Below is a small trained network, with its code and all its weights. Each question gives an input and a class and asks what happens when units are switched off, that is, made to give their printed mean instead of their output.

import numpy as np


def w(rows, s, z=0):
    codes = np.array(rows[::2]) - 128.0
    scale = np.full(codes.shape[1], s)
    scale[-1] = z or s
    return codes * scale


def f(y):
    return np.maximum(y, 0)


def log_softmax(a):
    a = a - a.max(-1, keepdims=True)
    return a - np.log(np.exp(a).sum(-1, keepdims=True))


def net(x, mask):
    res = np.array(x, float).reshape(1, 5) / 4 @ E
    y = f(res @ A[0][:, :-1].T + A[0][:, -1])
    res = res + np.where(mask, y, B[0][:, -1]) @ B[0][:, :-1]
    return log_softmax(res[-1] @ U[:, :-1].T + U[:, -1])


A, B = {}, {}
E = w([
[54,151,180,158,152,68,217,220,46],'x0',
[255,142,101,56,71,138,135,205,74],'x1',
[158,51,81,167,178,30,84,210,184],'x2',
[126,156,131,176,92,87,86,130,134],'x3',
[75,53,220,102,69,198,145,191,151],'x4',
],0.009)
A[0] = w([
[110,242,150,93,74,187,194,63,86,2],'n1',
[100,175,157,82,96,182,206,29,85,180],'n2',
[188,228,122,85,81,100,124,159,63,133],'n3',
[8,138,133,172,170,119,173,101,166,55],'n4',
[48,125,106,215,171,136,118,13,207,103],'n5',
[77,174,181,157,159,36,254,186,61,83],'n6',
[116,231,63,98,236,70,68,88,68,164],'n7',
[145,71,121,94,253,128,129,187,149,143],'n8',
[206,125,138,78,60,114,112,216,97,23],'n9',
],0.0081,0.0074)
B[0] = w([
[174,122,119,191,64,37,191,189,193,198],'n1',
[154,112,175,156,99,107,108,206,199,247],'n2',
[163,21,160,169,202,185,144,111,128,224],'n3',
[214,72,127,156,155,158,211,119,49,198],'n4',
[254,85,168,87,159,150,171,183,123,239],'n5',
[214,215,161,36,103,182,99,86,202,242],'n6',
[76,23,206,98,42,149,111,175,128,254],'n7',
[152,141,157,170,82,62,57,223,133,217],'n8',
[172,46,79,119,178,137,174,152,99,202],'n9',
],0.009,0.0097)
U = w([
[185,92,110,128,168,139,213,126,71,62],'0',
[139,157,143,193,105,52,121,195,159,100],'1',
[132,130,163,122,117,167,94,156,116,253],'2',
[186,172,124,43,107,181,72,83,189,151],'3',
[89,98,172,96,81,162,123,161,100,206],'4',
[85,140,106,114,116,113,155,136,149,150],'5',
[46,229,34,211,136,76,216,31,35,1],'6',
[16,239,11,215,188,47,134,68,69,1],'7',
],0.011,0.008)

Each question gives the input, the list of numbers given to net, and the class t.
The units are the neurons (one row each of A and B). Each row of codes is followed by its name. A weight is (code - 128) times the scale printed after its matrix; where a second scale follows, it is the last column's (A, B and U).
mask holds one flag per neuron, in row order. A switched-off neuron (its flag False) gives its mean, the last column of its row in B, instead of its output. The means were averaged over made-up inputs and are rounded, as every weight is.
A unit's drop is (log p(t) with every unit on - log p(t) with that unit switched off) / (log p(t) with every unit on - log p(t) with every unit switched off).
The circuit of an input: a set's keep is (log p(t) with only the set's units on - log p(t) with every unit switched off) / (log p(t) with every unit on - log p(t) with every unit switched off). Starting from all 9 units, units are removed one at a time, each time the one whose removal leaves the highest keep (on an exact tie, the one counted first), for as long as the keep stays at least 0.8.
circuit, biggest first: the units of the circuit, biggest drop first
unit that matters most: the unit with the biggest drop
top k neurons: the k neurons with the biggest drops, biggest first
drop of u: that unit's drop, to one decimal
input [-5,2,5,-5,-4], class 1: top 3 neurons -> (n6, n8, n3)
input [7,-1,6,-8,-7], class 2: circuit, biggest first -> (n6, n7)
input [-7,8,1,-6,5], class 0: unit that matters most -> n9
input [4,1,-4,2,0], class 1: top 2 neurons -> (n1, n2)
input [-5,6,3,2,3], class 0: top 3 neurons -> (n9, n6, n7)
input [8,-7,-8,2,4], class 1: top 2 neurons -> (n1, n2)
input [3,-8,7,3,3], class 0: top 2 neurons -> (n4, n5)
input [1,-7,-6,0,1], class 0: top 3 neurons -> (n4, n5, n8)
input [7,-3,-8,-3,-3], class 1: top 2 neurons -> (n1, n2)
input [4,-6,-7,-4,1], class 1: top 4 neurons -> (n2, n1, n3, n9)
input [4,6,4,1,-3], class 0: top 2 neurons -> (n9, n3)
input [-8,-2,-8,-3,5], class 1: top 2 neurons -> (n1, n2)
input [-5,7,1,4,1], class 0: top 2 neurons -> (n9, n6)
input [8,-3,7,2,-6], class 3: circuit, biggest first -> (n6)
input [0,-5,4,-3,-4], class 0: top 4 neurons -> (n5, n4, n2, n6)
input [0,-6,0,0,-5], class 0: top 2 neurons -> (n5, n4)
input [-1,0,-6,-4,-5], class 1: drop of n2 -> 0.3
input [3,0,0,2,-7], class 4: drop of n7 -> 0.8
input [8,-5,-5,-4,-3], class 3: drop of n7 -> 0.0
input [2,2,7,-2,7], class 1: circuit, biggest first -> (n8)
